Here is a tiny trained network, its code and every weight. The questions are about switching its units off for an input and a class, where a switched-off unit gives its printed mean instead of its output.

import numpy as np


def w(rows, s, z=0):
    codes = np.array(rows[::2]) - 128.0
    scale = np.full(codes.shape[1], s)
    scale[-1] = z or s
    return codes * scale


def f(y):
    return np.maximum(y, 0)


def log_softmax(a):
    a = a - a.max(-1, keepdims=True)
    return a - np.log(np.exp(a).sum(-1, keepdims=True))


def net(x, mask):
    res = np.array(x, float).reshape(1, 6) / 4 @ E
    y = f(res @ A[0][:, :-1].T + A[0][:, -1])
    res = res + np.where(mask, y, B[0][:, -1]) @ B[0][:, :-1]
    return log_softmax(res[-1] @ U[:, :-1].T + U[:, -1])


A, B = {}, {}
E = w([
[254,185,76],'x0',
[130,129,129],'x1',
[127,130,126],'x2',
[127,130,128],'x3',
[161,152,220],'x4',
[58,226,100],'x5',
],0.0083)
A[0] = w([
[109,117,81,60],'N0',
[177,5,148,111],'N1',
[88,87,142,100],'N2',
[60,89,162,79],'N3',
[100,114,152,48],'N4',
[124,203,200,255],'N5',
[111,126,93,95],'N6',
[99,98,133,104],'N7',
[146,173,226,181],'N8',
[155,72,158,100],'N9',
[81,100,154,57],'N10',
[97,100,158,63],'N11',
[217,169,119,81],'N12',
[110,79,44,55],'N13',
[156,71,126,106],'N14',
[86,96,170,38],'N15',
[77,91,154,153],'N16',
[107,110,85,57],'N17',
[118,100,70,36],'N18',
[79,125,171,45],'N19',
],0.013,0.0023)
B[0] = w([
[123,49,148,162],'N0',
[77,155,39,255],'N1',
[207,206,100,188],'N2',
[163,200,158,221],'N3',
[168,152,177,161],'N4',
[19,44,138,225],'N5',
[116,2,102,157],'N6',
[160,180,127,169],'N7',
[91,19,178,224],'N8',
[47,104,31,191],'N9',
[222,189,174,188],'N10',
[184,157,200,175],'N11',
[176,178,168,231],'N12',
[215,39,169,196],'N13',
[51,188,29,186],'N14',
[171,142,154,190],'N15',
[118,151,125,212],'N16',
[93,61,184,161],'N17',
[142,72,226,167],'N18',
[151,183,150,188],'N19',
],0.006,0.0072)
U = w([
[239,197,149,60],'0',
[135,115,123,251],'1',
[154,9,169,33],'2',
[66,162,69,126],'3',
],0.011,0.0034)

Each question gives the input, the list of numbers given to net, and the class t.
The units are the neurons (one row each of A and B). Each row of codes is followed by its name. A weight is (code - 128) times the scale printed after its matrix; where a second scale follows, it is the last column's (A, B and U).
mask holds one flag per neuron, in row order. A switched-off neuron (its flag False) gives its mean, the last column of its row in B, instead of its output. The means were averaged over made-up inputs and are rounded, as every weight is.
A unit's drop is (log p(t) with every unit on - log p(t) with that unit switched off) / (log p(t) with every unit on - log p(t) with every unit switched off).
The circuit of an input: a set's keep is (log p(t) with only the set's units on - log p(t) with every unit switched off) / (log p(t) with every unit on - log p(t) with every unit switched off). Starting from the 12 units with the biggest drops (on a tie, the unit counted first), units are removed one at a time, each time the one whose removal leaves the highest keep (on an exact tie, the one counted first), for as long as the keep stays at least 0.8.
units of the circuit, in order: the units of the circuit, biggest drop first
unit that matters most: the unit with the biggest drop
k most important neurons: the k neurons with the biggest drops, biggest first
drop when u is switched off: that unit's drop, to one decimal
input [3,-5,-8,-8,8,-1], class 2: unit that matters most	N8
input [-6,5,-3,1,-3,-8], class 3: 2 most important neurons	(N1 N9)
input [-8,-6,-6,-2,5,8], class 0: units of the circuit, in order	(N10 N3 N19)
input [4,-5,4,-7,-4,-8], class 3: 3 most important neurons	(N1 N14 N9)
input [2,-2,2,8,-6,-7], class 3: 3 most important neurons	(N1 N14 N8)
input [5,-6,3,-6,-3,-7], class 3: 3 most important neurons	(N1 N14 N9)
input [-3,-1,4,7,4,-6], class 3: 2 most important neurons	(N1 N9)
input [-3,3,-1,-7,8,4], class 2: 2 most important neurons	(N8 N5)
input [2,-3,4,6,8,-3], class 2: drop when N8 is switched off	0.4
input [3,7,1,7,2,-8], class 3: drop when N1 is switched off	0.2
input [-8,3,-4,-7,6,-7], class 0: drop when N11 is switched off	0.1
input [4,-7,6,-2,4,5], class 1: drop when N15 is switched off	0.0
